Below is a small trained network, with its code and all its weights. Each question gives an input and a class and asks what happens when units are switched off, that is, made to give their printed mean instead of their output.

import numpy as np


def w(rows, s, z=0):
    codes = np.array(rows[::2]) - 128.0
    scale = np.full(codes.shape[1], s)
    scale[-1] = z or s
    return codes * scale


def norm(h):
    return h / np.sqrt((h * h).mean(-1, keepdims=True) + 1e-5)


def f(y):
    return y / 2 * (1 + np.tanh(0.7978845608 * (y + 0.044715 * y**3)))


def log_softmax(a):
    a = a - a.max(-1, keepdims=True)
    return a - np.log(np.exp(a).sum(-1, keepdims=True))


def net(x, mask):
    res = np.array(x, float).reshape(1, 7) / 4 @ E
    u = 0
    for l in range(3):
        y = f(norm(res) @ A[l][:, :-1].T + A[l][:, -1])
        res = res + np.where(mask[u : u + 4], y, B[l][:, -1]) @ B[l][:, :-1]
        u += 4
    return log_softmax(norm(res)[-1] @ U[:, :-1].T + U[:, -1])


A, B = {}, {}
E = w([
[115,172,119,111,255,69,113,53,187,140,38,96],'x0',
[95,140,135,174,130,133,137,155,144,88,121,121],'x1',
[118,115,32,102,162,117,183,97,65,65,157,18],'x2',
[118,139,142,124,104,135,132,116,139,156,125,112],'x3',
[101,186,108,102,93,115,133,127,145,120,138,130],'x4',
[64,160,124,148,130,48,196,138,54,177,41,180],'x5',
[148,130,93,146,110,135,136,139,148,145,113,140],'x6',
],0.0083)
A[0] = w([
[138,84,86,113,74,174,97,146,107,92,180,47,2],'L0N1',
[219,91,155,57,75,153,192,108,188,1,83,85,146],'L0N2',
[65,88,45,112,144,174,248,82,55,138,129,106,5],'L0N3',
[178,81,183,100,129,108,148,130,104,93,139,87,62],'L0N4',
],0.0056,0.0023)
B[0] = w([
[156,195,68,36,213,201,228,218,57,155,93,112,231],'L0N1',
[136,148,32,213,171,207,106,124,201,213,93,162,215],'L0N2',
[233,133,220,119,2,12,164,160,194,31,202,94,251],'L0N3',
[90,182,111,158,127,201,189,140,151,47,74,184,137],'L0N4',
],0.0083,0.0033)
A[1] = w([
[181,162,136,140,160,157,51,91,184,108,163,119,149],'L1N1',
[119,100,115,145,101,204,95,133,155,125,254,162,3],'L1N2',
[115,156,157,192,86,85,89,76,41,122,152,221,105],'L1N3',
[151,147,57,148,168,117,175,82,101,100,158,7,139],'L1N4',
],0.0083,0.0024)
B[1] = w([
[108,126,206,129,81,128,56,97,125,57,117,12,209],'L1N1',
[64,131,167,62,219,54,236,150,170,165,56,196,188],'L1N2',
[94,121,93,126,118,234,143,179,104,151,76,144,197],'L1N3',
[60,72,120,179,96,196,93,87,93,209,95,136,254],'L1N4',
],0.011,0.0073)
A[2] = w([
[197,178,160,146,145,120,61,106,186,83,125,110,4],'L2N1',
[134,169,157,80,228,69,132,182,176,146,82,191,10],'L2N2',
[142,129,149,144,102,78,151,178,100,97,178,114,90],'L2N3',
[116,124,130,183,144,3,133,65,110,131,133,127,29],'L2N4',
],0.011,0.0023)
B[2] = w([
[223,182,169,114,114,40,106,216,64,43,202,138,181],'L2N1',
[176,104,47,160,173,114,65,20,235,89,87,73,254],'L2N2',
[160,219,147,93,144,97,43,175,159,125,215,88,171],'L2N3',
[143,138,124,66,190,203,254,204,105,166,156,198,165],'L2N4',
],0.011,0.0073)
U = w([
[109,88,105,134,159,142,37,8,204,121,94,102,238],'0',
[99,91,83,105,146,200,201,173,80,192,137,195,6],'1',
[189,141,179,106,76,75,93,169,104,57,216,104,102],'2',
],0.011,0.0012)

Each question gives the input, the list of numbers given to net, and the class t.
The units are the neurons (one row each of A and B). Each row of codes is followed by its name. A weight is (code - 128) times the scale printed after its matrix; where a second scale follows, it is the last column's (A, B and U).
mask holds one flag per neuron, layer by layer. A switched-off neuron (its flag False) gives its mean, the last column of its row in B, instead of its output. The means were averaged over made-up inputs and are rounded, as every weight is.
A unit's drop is (log p(t) with every unit on - log p(t) with that unit switched off) / (log p(t) with every unit on - log p(t) with every unit switched off).
The circuit of an input: a set's keep is (log p(t) with only the set's units on - log p(t) with every unit switched off) / (log p(t) with every unit on - log p(t) with every unit switched off). Starting from all 12 units, units are removed one at a time, each time the one whose removal leaves the highest keep (on an exact tie, the one counted first), for as long as the keep stays at least 0.8.
units of the circuit, in order: the units of the circuit, biggest drop first
most important unit: the unit with the biggest drop
top k neurons: the k neurons with the biggest drops, biggest first
k most important neurons of layer l: the k neurons of layer l with the biggest drops, biggest first
drop of u: that unit's drop, to one decimal
input [1,-2,-6,3,-2,-6,-3], class 2: most important unit => L1N1
input [-2,-6,2,-1,-7,0,8], class 1: top 2 neurons => L2N2, L1N1
input [-6,-6,-6,-1,3,-6,-8], class 0: units of the circuit, in order => L1N2, L2N2
input [-2,6,2,6,8,-7,7], class 1: units of the circuit, in order => L0N1, L2N2
input [-7,-8,-2,5,0,-4,-2], class 0: units of the circuit, in order => L1N2, L2N2
input [-8,8,-1,-4,-8,0,-7], class 0: units of the circuit, in order => L1N2, L2N2, L1N4
input [-8,-5,0,-4,0,-2,-1], class 0: 3 most important neurons of layer 1 => L1N2, L1N4, L1N3
input [8,4,1,3,-2,7,1], class 1: top 2 neurons => L2N4, L1N2
input [1,-5,7,-8,8,1,-5], class 1: top 2 neurons => L1N4, L2N2
input [2,2,7,0,-3,8,-2], class 1: top 2 neurons => L2N4, L1N4
input [2,-4,-2,8,-6,-7,-6], class 2: 2 most important neurons of layer 1 => L1N1, L1N4
input [-8,2,-4,7,6,0,-8], class 0: 2 most important neurons of layer 2 => L2N2, L2N4
input [-3,-3,8,-6,-8,-6,-1], class 1: top 2 neurons => L0N1, L2N2
input [-3,4,1,7,-3,4,0], class 2: most important unit => L0N3
input [4,1,-8,2,3,-7,-3], class 2: top 2 neurons => L2N1, L1N1
input [-8,-3,2,-1,-4,7,0], class 2: drop of L0N3 => 0.5
input [-5,-5,-7,2,6,-1,6], class 0: drop of L1N1 => 0.0
input [8,1,5,2,1,4,-5], class 1: drop of L2N4 => 0.5
input [8,0,-7,-8,-7,-2,-4], class 2: drop of L1N1 => 0.1
input [7,2,-6,4,-3,-4,-4], class 2: most important unit => L2N1
